Here is a tiny trained network, its code and every weight. The questions are about switching its units off for an input and a target symbol, where a switched-off unit gives its printed mean instead of its output.

import numpy as np


def w(rows, s, z=0):
    codes = np.array(rows[::2]) - 128.0
    scale = np.full(codes.shape[1], s)
    scale[-1] = z or s
    return codes * scale


def norm(h):
    return h / np.sqrt((h * h).mean(-1, keepdims=True) + 1e-5)


def f(y):
    return y / 2 * (1 + np.tanh(0.7978845608 * (y + 0.044715 * y**3)))


def softmax(a):
    e = np.exp(a - a.max(-1, keepdims=True))
    return e / e.sum(-1, keepdims=True)


def log_softmax(a):
    a = a - a.max(-1, keepdims=True)
    return a - np.log(np.exp(a).sum(-1, keepdims=True))


def net(x, mask):
    ids = ['αβγδεζηλξπστφψω'.index(c) for c in x.split()]
    T = len(ids)
    res = E[ids] + P[:T]
    u = 0
    for l in range(2):
        q, k, v = (norm(res) @ M[l].T for M in (Q, K, V))
        z = softmax(np.where(np.tri(T) > 0, q @ k.T / 3**0.5, -1e9)) @ v
        res = res + np.where(mask[u], z, O[l][:, -1]) @ O[l][:, :-1]
        u += 1
        y = f(norm(res) @ A[l][:, :-1].T + A[l][:, -1])
        res = res + np.where(mask[u : u + 4], y, B[l][:, -1]) @ B[l][:, :-1]
        u += 4
    return log_softmax(norm(res)[-1] @ U[:, :-1].T + U[:, -1])


Q, K, V, O, A, B = {}, {}, {}, {}, {}, {}
E = w([
[132,133,63,143],'α',
[31,2,54,108],'β',
[135,143,53,133],'γ',
[71,113,102,191],'δ',
[98,81,162,144],'ε',
[137,141,53,132],'ζ',
[121,89,107,149],'η',
[101,180,144,157],'λ',
[131,138,57,141],'ξ',
[110,122,113,129],'π',
[134,117,71,136],'σ',
[172,103,117,150],'τ',
[15,111,86,144],'φ',
[126,94,108,157],'ψ',
[134,139,58,141],'ω',
],0.019)
P = w([
[155,131,164,85],'0',
[149,99,194,141],'1',
[62,129,59,17],'2',
[187,98,154,196],'3',
[62,137,80,30],'4',
[192,96,156,215],'5',
[73,133,88,47],'6',
[196,90,158,224],'7',
[69,139,105,34],'8',
[195,81,158,239],'9',
[60,145,88,12],'10',
[225,119,84,235],'11',
[55,124,75,2],'12',
[209,92,127,235],'13',
],0.0083)
Q[0] = w([
[146,197,253,28],'L0H1',
[33,50,151,102],'L0H1',
[102,5,116,175],'L0H1',
],0.0035)
K[0] = w([
[104,70,173,5],'L0H1',
[116,182,90,104],'L0H1',
[1,133,111,179],'L0H1',
],0.0057)
V[0] = w([
[254,108,187,65],'L0H1',
[25,111,113,161],'L0H1',
[163,186,247,188],'L0H1',
],0.0073)
O[0] = w([
[164,82,168,79,1],'L0H1',
[120,94,10,152,227],'L0H1',
[136,153,182,165,13],'L0H1',
],0.011,0.0041)
A[0] = w([
[250,216,98,180,139],'L0N1',
[242,103,154,128,140],'L0N2',
[64,116,48,92,252],'L0N3',
[137,164,182,162,52],'L0N4',
],0.012,0.0021)
B[0] = w([
[158,110,193,170,154],'L0N1',
[212,213,111,123,132],'L0N2',
[159,249,76,65,246],'L0N3',
[2,169,124,154,123],'L0N4',
],0.009,0.013)
Q[1] = w([
[28,111,227,77],'L1H1',
[255,154,186,248],'L1H1',
[86,112,23,118],'L1H1',
],0.0074)
K[1] = w([
[245,185,239,140],'L1H1',
[132,162,68,7],'L1H1',
[64,115,52,254],'L1H1',
],0.0077)
V[1] = w([
[2,101,170,173],'L1H1',
[173,195,110,228],'L1H1',
[176,239,151,176],'L1H1',
],0.0098)
O[1] = w([
[154,90,2,177,64],'L1H1',
[195,125,205,239,253],'L1H1',
[82,208,159,174,147],'L1H1',
],0.0082,0.0034)
A[1] = w([
[234,85,192,130,117],'L1N1',
[132,176,131,105,110],'L1N2',
[71,22,155,74,38],'L1N3',
[192,82,82,8,1],'L1N4',
],0.012,0.006)
B[1] = w([
[170,92,176,62,230],'L1N1',
[22,110,171,108,252],'L1N2',
[52,87,103,156,147],'L1N3',
[255,216,60,100,218],'L1N4',
],0.0085,0.0018)
U = w([
[124,180,126,77,122],'α',
[153,133,107,97,80],'β',
[234,133,176,126,255],'γ',
[131,157,66,165,103],'δ',
[195,84,23,84,190],'ε',
[159,140,129,91,99],'ζ',
[154,150,122,73,92],'η',
[170,166,70,247,61],'λ',
[142,156,123,106,38],'ξ',
[152,192,138,108,45],'π',
[171,123,129,80,90],'σ',
[152,169,143,90,116],'τ',
[93,75,119,103,196],'φ',
[159,175,177,190,170],'ψ',
[132,163,135,113,66],'ω',
],0.011,0.0047)

Each question gives the input, a string of symbols that net reads in full, and the target symbol t.
The units are the heads (3 rows each of Q, K, V and O) and the neurons (one row each of A and B). Each row of codes is followed by its name. A weight is (code - 128) times the scale printed after its matrix; where a second scale follows, it is the last column's (O, A, B and U).
mask holds one flag per unit, layer by layer, with each layer's heads first. A switched-off unit (its flag False) gives its mean, the last column of its rows in O or B, instead of its output. The means were averaged over made-up inputs and are rounded, as every weight is.
A unit's drop is (log p(t) with every unit on - log p(t) with that unit switched off) / (log p(t) with every unit on - log p(t) with every unit switched off).
The circuit of an input: a set's keep is (log p(t) with only the set's units on - log p(t) with every unit switched off) / (log p(t) with every unit on - log p(t) with every unit switched off). Starting from all 10 units, units are removed one at a time, each time the one whose removal leaves the highest keep (on an exact tie, the one counted first), for as long as the keep stays at least 0.8.
circuit, biggest first: the units of the circuit, biggest drop first
k most important neurons: the k neurons with the biggest drops, biggest first
k most important neurons of layer l: the k neurons of layer l with the biggest drops, biggest first
drop when u is switched off: that unit's drop, to one decimal
input ε π ψ σ, target γ: 2 most important neurons of layer 1 -> (L1N1, L1N4)
input ξ ε λ ζ ω π, target ψ: circuit, biggest first -> (L0H1, L1H1, L0N3)
input τ ε λ ξ ε π τ β α τ α π, target γ: 2 most important neurons of layer 0 -> (L0N1, L0N3)
input τ α λ σ λ π ε ω γ σ τ α α ζ, target γ: circuit, biggest first -> (L0N1, L0H1, L0N3, L1N1)
input α ε δ λ π α ε σ ε τ α λ, target ψ: 2 most important neurons -> (L0N3, L0N1)
input ω π α τ ε α ε τ ε ξ, target γ: circuit, biggest first -> (L0H1, L0N1, L0N3, L1N1)
input ε τ ε π σ ε λ ε ε, target ε: circuit, biggest first -> (L0N3, L1H1)
input ε η α σ τ ε α π τ α π δ τ ε, target γ: circuit, biggest first -> (L1N1, L0H1)
input λ ε ζ ξ α ζ ξ ε ε ε ω α ε π, target ψ: circuit, biggest first -> (L0H1, L0N3, L1H1)
input ε ε ζ τ ε ε η α, target γ: circuit, biggest first -> (L0H1, L0N1, L0N3, L1N1)
input σ β ε ω ε ψ, target ε: circuit, biggest first -> (L1H1)
input η τ φ τ ε ε ε τ ε ψ, target γ: 2 most important neurons -> (L0N3, L1N1)
input τ ε π π ε ε α τ ε δ ε ε τ ω, target γ: 2 most important neurons -> (L0N1, L0N3)
input τ ω γ τ ε δ η γ ξ ε δ τ σ σ, target γ: 3 most important neurons -> (L0N1, L0N3, L1N1)
input ψ τ ε ε ε ε ω γ, target γ: 2 most important neurons of layer 0 -> (L0N1, L0N3)
input τ ε ε ψ, target γ: 2 most important neurons -> (L0N3, L0N2)
input α ε λ ε ε ε η η, target γ: 3 most important neurons -> (L0N3, L1N1, L0N4)
input ε ω ψ ε, target φ: 2 most important neurons of layer 1 -> (L1N3, L1N4)
input ε α δ ε ε ω ω λ α τ ε α α ζ, target γ: most important neuron of layer 1 -> (L1N1)
input ε ε ζ ε ε, target ε: drop when L1H1 is switched off -> 1.0
input ω α α ε, target φ: drop when L1H1 is switched off -> 0.2
